How the states are linked:
lu: NT->BM, JL->JP, ZC->ZB, SM->SD, JP->FL, PN->BD, RF->FQ, QG->QQ, JT->BD, SD->GM, RZ->QH, CJ->DD, CC->HB, HG->JB, LD->BB, RP->QQ, FQ->RP, HB->JN, RL->HC, FL->MG, RR->ML, ZB->JF, JB->LH, SR->QQ, BF->QT, HC->BH, ML->SG, CP->QL, LM->ZC, ZF->FF, FT->NL, PQ->LD, DG->HS, BH->CT, BM->RR, GM->HG, BN->FD, QF->NF, QL->BR, CT->SM, CD->ZF, QH->CD, BR->JR, MG->FF, QS->CP, HS->FT, BD->SR, TT->BN, CQ->HB, QQ->QZ, JR->PM, LH->DG, QZ->JL, JF->CC, FF->ZB, QT->QT, MT->QG, HQ->JP, SG->ZB, PM->SD, JN->RZ, DD->CJ, FD->QG, BB->BF, NL->FL, NF->LM
gi: NT->SG, JL->PN, ZC->NL, SM->BN, JP->QQ, PN->FQ, RF->BN, QG->JP, JT->QZ, SD->LH, RZ->JT, CJ->SR, CC->LM, HG->HS, LD->RL, RP->QS, FQ->FD, HB->ZC, RL->SM, FL->ZF, RR->ZB, ZB->QF, JB->NT, SR->TT, BF->BH, HC->BR, ML->CC, CP->LD, LM->HB, ZF->QQ, FT->FF, PQ->QT, DG->RR, BH->JR, BM->NT, GM->DG, BN->QL, QF->JN, QL->BB, CT->PM, CD->QG, QH->MT, BR->GM, MG->CD, QS->PQ, HS->ML, BD->RP, TT->CP, CQ->NL, QQ->CJ, JR->HG, LH->BR, QZ->DD, JF->NF, FF->ZF, QT->CT, MT->JL, HQ->BF, SG->HB, PM->JB, JN->FL, DD->RF, FD->HQ, BB->HC, NL->CD, NF->HB

In the rows, 145 stands for zero.

The rows follow the links: the fewer symbols apart two states are, the more alike their rows tend to be.

State, then a row for it; each showing differs a little:
RZ: 175	247	121	112	149	214	184	128	163	146	102	116	58	73	128	89	133	181	158	139	184	210	175	165	108	113	82	207	117	234	195	189	135	176	185	43	182	101	123	146	117	154	165	218	199	102	155	145	108	85	165	138	184	163
JN: 153	239	122	98	126	163	196	76	167	137	139	92	37	73	76	150	180	178	116	118	153	174	186	189	176	171	145	233	143	161	215	131	178	179	216	64	140	144	105	157	205	158	153	191	168	102	182	158	160	129	215	120	233	150
RP: 79	158	144	197	195	147	107	223	150	172	144	176	248	153	156	132	137	159	156	128	73	149	135	164	55	116	116	171	153	181	193	185	56	201	76	191	180	134	132	92	50	117	168	91	195	112	121	147	110	157	60	197	74	185
BR: 161	57	147	106	75	141	103	111	125	121	170	120	219	265	190	180	120	72	173	218	187	144	82	108	120	107	152	65	181	121	72	169	154	57	81	148	95	162	213	146	158	179	118	134	57	204	114	138	167	169	129	158	133	141
QT: 163	42	209	178	152	216	176	256	86	115	124	176	137	211	197	75	183	113	125	135	158	164	123	111	78	136	101	127	105	240	103	148	209	99	208	113	183	141	182	162	131	118	145	128	158	122	146	258	122	77	112	105	97	143
FF: 150	207	30	192	124	130	169	97	199	207	165	166	54	100	116	153	183	189	142	190	137	110	205	132	241	244	169	132	137	99	186	102	183	177	146	184	151	139	143	186	192	194	148	174	151	136	143	75	172	204	246	127	128	115
QG: 161	221	61	167	144	204	172	168	186	195	113	160	83	90	156	65	137	189	171	186	173	187	174	131	114	149	61	156	114	236	190	190	124	197	156	83	214	81	145	149	81	172	162	218	203	100	136	124	77	106	166	163	94	163
CP: 76	47	154	230	141	149	133	195	143	156	199	204	249	243	143	174	219	118	135	145	61	113	123	139	112	177	183	132	165	137	141	120	132	113	105	244	141	171	174	124	154	135	141	58	127	135	130	178	163	207	92	156	60	143
MG: 159	207	21	197	112	154	179	107	208	213	158	170	42	103	126	133	188	191	147	202	152	128	209	140	231	244	136	139	132	138	190	120	185	183	156	141	171	119	149	182	170	203	160	194	143	119	127	83	144	193	253	127	121	130
QQ: 102	228	61	192	155	145	120	166	193	207	132	164	185	106	133	119	122	196	177	171	112	173	160	175	87	135	84	165	153	189	219	195	52	220	67	146	181	113	123	109	46	168	181	159	197	98	110	94	93	155	102	208	92	183
LM: 131	196	179	84	152	119	165	66	135	104	162	81	93	90	56	207	185	163	93	79	125	147	171	201	172	153	209	232	155	96	195	103	169	159	198	125	98	183	97	139	240	126	151	138	163	125	197	171	203	156	194	117	250	136
SR: 68	183	117	177	151	121	94	152	165	180	162	162	258	154	122	172	130	158	163	152	86	150	137	180	87	122	136	175	168	135	199	178	19	182	42	199	150	140	135	88	76	143	162	102	165	117	113	102	131	187	70	223	99	184
HB: 133	206	176	95	156	119	167	70	147	122	164	92	85	75	60	191	169	165	103	74	133	139	173	198	181	159	209	228	153	90	199	96	173	153	208	128	108	176	95	148	238	125	141	139	159	128	201	162	206	152	202	119	242	146
MT: 176	225	100	136	138	204	169	171	154	169	85	136	64	87	158	64	117	188	159	163	191	200	157	145	116	123	54	157	111	248	186	197	133	189	166	55	196	87	145	157	77	167	170	222	195	105	130	145	85	68	155	144	138	169

Each walk starts at a row. The symbols on each line, taken left to right, move it on to the next state.
Answer with the state's row; about right is enough.
60	108	136	205	146	122	109	161	168	168	203	184	280	220	135	185	193	131	150	162	55	126	124	159	103	143	183	154	172	117	160	148	78	132	67	246	138	167	163	101	128	146	163	60	137	145	121	145	171	221	74	193	66	160
lu lu gi lu lu	156	225	24	176	116	160	175	108	210	207	151	155	27	100	111	123	191	206	138	198	148	151	209	153	219	232	125	156	137	153	200	131	193	184	169	118	173	122	142	189	180	202	154	191	163	108	148	91	150	180	254	134	129	132
lu gi gi lu lu	117	237	125	126	171	162	115	159	164	171	113	133	188	106	140	115	80	170	180	143	144	191	142	173	58	78	83	180	156	196	204	223	31	199	92	110	174	96	124	102	43	141	181	178	199	114	128	113	92	114	85	200	132	186
150	219	131	136	152	182	146	186	148	161	88	136	118	90	157	73	91	169	166	144	177	199	147	154	82	107	57	169	127	242	189	218	85	199	135	79	186	84	125	128	50	147	169	207	202	102	129	141	71	71	111	173	133	182
gi gi lu gi gi	125	23	199	216	151	193	166	255	107	128	162	210	188	228	176	101	218	121	111	127	87	141	127	122	89	175	137	137	124	211	114	127	192	104	171	182	173	161	181	147	136	114	145	92	152	123	136	247	138	137	93	125	80	143
gi lu gi lu gi gi	91	51	144	196	104	156	123	177	121	144	190	178	265	273	152	191	199	97	148	183	85	127	104	132	101	150	173	114	177	130	128	125	125	82	89	224	127	173	202	130	167	158	133	60	114	151	132	178	185	211	93	174	67	145
175	51	197	132	108	211	157	198	88	105	125	144	152	242	193	100	154	83	150	171	187	173	95	106	80	106	97	101	133	223	85	175	201	67	179	86	140	143	202	161	135	139	126	155	124	142	138	231	134	90	108	114	118	145
gi gi gi gi gi gi gi	152	215	60	161	117	132	179	63	209	196	172	133	42	97	87	156	208	188	137	172	144	134	207	160	227	233	165	174	147	114	192	109	198	168	173	139	143	145	138	182	221	192	152	177	137	112	155	96	182	195	252	123	169	124
lu lu lu gi lu lu gi	138	213	165	80	155	132	171	77	140	109	148	88	68	77	70	192	169	170	102	71	132	149	180	193	178	164	191	238	148	104	196	107	175	170	207	115	112	170	101	146	234	131	140	151	163	119	195	180	194	152	199	122	251	148
173	231	24	184	109	181	179	122	198	212	143	158	33	88	127	105	173	198	158	208	165	156	205	139	203	218	106	149	130	172	192	135	180	188	166	106	172	97	151	180	158	205	159	201	155	107	138	94	137	166	230	133	123	136
gi lu lu gi gi lu gi	110	146	126	188	149	206	146	221	150	173	129	186	196	169	159	68	144	150	170	171	119	189	131	155	42	118	62	155	138	253	186	201	76	158	107	130	195	102	158	109	46	146	165	138	182	102	119	167	96	105	67	174	67	184
gi lu lu gi	157	209	14	202	114	151	162	120	212	221	162	177	68	104	121	133	193	207	152	204	141	131	213	141	229	244	140	143	143	130	195	119	175	197	144	161	160	126	146	177	172	203	153	186	150	116	126	76	153	200	238	138	107	135
181	227	87	135	129	210	179	154	160	169	112	142	44	86	147	72	131	182	165	175	199	196	168	149	141	148	67	164	99	233	183	187	157	184	184	51	192	93	134	169	109	181	166	223	181	107	141	138	94	93	190	138	147	153
gi gi gi gi gi gi	160	124	149	167	134	238	175	236	115	141	101	167	129	165	184	51	156	141	146	163	167	197	131	119	64	135	61	138	103	273	143	183	169	140	184	83	209	107	172	144	84	142	159	173	189	104	139	212	91	73	119	131	85	166
gi lu gi gi lu	171	85	149	87	95	133	113	95	120	118	148	107	191	231	186	165	75	72	188	209	212	157	92	109	138	80	135	65	179	119	58	171	139	72	96	113	93	143	196	156	144	178	118	161	59	211	131	123	152	138	128	160	158	129
94	205	150	152	179	158	114	171	164	164	131	153	223	115	136	119	96	166	178	129	116	182	136	172	49	69	101	186	149	206	195	209	20	183	82	147	171	128	118	90	54	126	169	144	193	126	123	132	90	113	58	211	117	191
gi gi gi gi gi lu	140	34	161	145	81	187	130	163	101	104	155	145	229	282	174	161	152	82	153	197	151	172	80	112	79	105	133	92	177	171	93	155	156	53	107	139	120	165	219	149	151	163	127	110	81	156	121	203	161	146	97	158	104	155
gi lu lu gi	163	215	83	169	147	206	161	195	179	182	110	162	78	97	162	59	141	190	160	179	171	196	174	142	99	148	54	153	131	249	187	199	140	207	152	74	211	91	138	153	66	162	176	208	200	87	128	138	88	102	153	147	111	178
136	26	171	159	78	207	153	175	99	122	168	157	206	289	175	147	188	76	147	194	146	162	92	117	90	129	140	101	162	188	96	150	185	53	131	149	131	167	222	154	170	154	134	108	98	150	126	220	167	153	112	140	96	142
gi gi lu lu gi gi gi gi	136	198	148	103	140	112	178	60	164	130	157	98	78	82	62	195	188	175	102	101	128	137	191	186	201	183	204	223	152	97	192	96	178	162	199	126	114	179	105	150	242	140	151	150	156	127	195	149	205	176	213	120	228	135
gi gi gi lu lu gi gi lu	86	169	156	168	175	140	109	190	152	151	132	155	243	152	148	131	114	151	174	134	99	176	137	173	43	86	110	183	157	184	185	201	35	191	77	161	173	126	127	91	47	120	169	122	193	116	123	134	98	132	49	212	87	194
